Below are the code and all the weights of a small trained network. Each question names an input and a class and asks about switching units off, where a switched-off unit gives its printed mean instead of its output.

import numpy as np


def w(rows, s, z=0):
    codes = np.array(rows[::2]) - 128.0
    scale = np.full(codes.shape[1], s)
    scale[-1] = z or s
    return codes * scale


def norm(h):
    return h / np.sqrt((h * h).mean(-1, keepdims=True) + 1e-5)


def f(y):
    return np.maximum(y, 0)


def log_softmax(a):
    a = a - a.max(-1, keepdims=True)
    return a - np.log(np.exp(a).sum(-1, keepdims=True))


def net(x, mask):
    res = np.array(x, float).reshape(1, 4) / 4 @ E
    u = 0
    for l in range(2):
        y = f(norm(res) @ A[l][:, :-1].T + A[l][:, -1])
        res = res + np.where(mask[u : u + 3], y, B[l][:, -1]) @ B[l][:, :-1]
        u += 3
    return log_softmax(norm(res)[-1] @ U[:, :-1].T + U[:, -1])


A, B = {}, {}
E = w([
[136,77,136,187,122,202,133],'x0',
[71,124,185,251,88,119,22],'x1',
[199,53,194,177,183,189,72],'x2',
[123,213,203,175,83,187,112],'x3',
],0.0012)
A[0] = w([
[30,254,94,100,85,20,100,5],'0.n1',
[178,167,166,50,144,179,166,28],'0.n2',
[172,64,167,88,189,136,57,69],'0.n3',
],0.003,0.0029)
B[0] = w([
[2,149,209,65,43,32,152,249],'0.n1',
[212,140,180,91,215,217,145,172],'0.n2',
[130,183,122,146,128,94,115,205],'0.n3',
],0.0054,0.0017)
A[1] = w([
[132,76,2,95,156,108,146,17],'1.n1',
[127,121,164,218,139,128,70,38],'1.n2',
[117,49,191,217,137,147,50,1],'1.n3',
],0.0043,0.0026)
B[1] = w([
[201,30,45,204,14,79,110,182],'1.n1',
[82,107,54,202,174,197,110,231],'1.n2',
[20,3,230,137,211,181,34,254],'1.n3',
],0.0051,0.0025)
U = w([
[238,244,117,240,244,29,14,4],'0',
[3,250,231,4,8,12,248,254],'1',
[11,4,248,244,253,248,8,169],'2',
[255,247,245,6,234,245,249,232],'3',
[48,245,110,239,50,254,231,5],'4',
[249,6,1,166,3,31,187,164],'5',
],0.0054,0.0052)

Each question gives the input, the list of numbers given to net, and the class t.
The units are the neurons (one row each of A and B). Each row of codes is followed by its name. A weight is (code - 128) times the scale printed after its matrix; where a second scale follows, it is the last column's (A, B and U).
mask holds one flag per neuron, layer by layer. A switched-off neuron (its flag False) gives its mean, the last column of its row in B, instead of its output. The means were averaged over made-up inputs and are rounded, as every weight is.
A unit's drop is (log p(t) with every unit on - log p(t) with that unit switched off) / (log p(t) with every unit on - log p(t) with every unit switched off).
The circuit of an input: a set's keep is (log p(t) with only the set's units on - log p(t) with every unit switched off) / (log p(t) with every unit on - log p(t) with every unit switched off). Starting from all 6 units, units are removed one at a time, each time the one whose removal leaves the highest keep (on an exact tie, the one counted first), for as long as the keep stays at least 0.8.
circuit, biggest first: the units of the circuit, biggest drop first
k most important neurons: the k neurons with the biggest drops, biggest first
drop of u: that unit's drop, to one decimal
input [-8,-5,-1,-8], class 5: circuit, biggest first => [1.n1]
input [-6,-1,6,-6], class 5: 2 most important neurons => [0.n1; 1.n3]
input [6,-5,-8,-2], class 5: circuit, biggest first => [1.n1; 0.n1]
input [8,-8,-3,-1], class 5: 2 most important neurons => [1.n1; 0.n1]
input [8,0,-8,7], class 1: circuit, biggest first => [1.n2; 1.n3]
input [1,-3,5,2], class 3: circuit, biggest first => [1.n3; 1.n2]
input [-7,-5,1,-1], class 3: 2 most important neurons => [0.n2; 1.n2]
input [5,0,-4,7], class 4: 2 most important neurons => [1.n3; 0.n1]
input [5,-3,-6,6], class 1: 2 most important neurons => [1.n2; 1.n3]
input [1,-1,6,-7], class 5: 2 most important neurons => [1.n1; 1.n3]
input [4,-5,8,1], class 3: 2 most important neurons => [1.n3; 1.n2]
input [3,-6,-2,-7], class 5: drop of 1.n1 => 0.2
input [4,-4,4,-6], class 5: drop of 1.n3 => 0.0
input [-1,-1,2,-5], class 5: drop of 0.n1 => 0.1
input [1,-7,5,0], class 3: most important neuron => [1.n3]
input [-7,-5,8,-8], class 5: drop of 1.n1 => 0.2
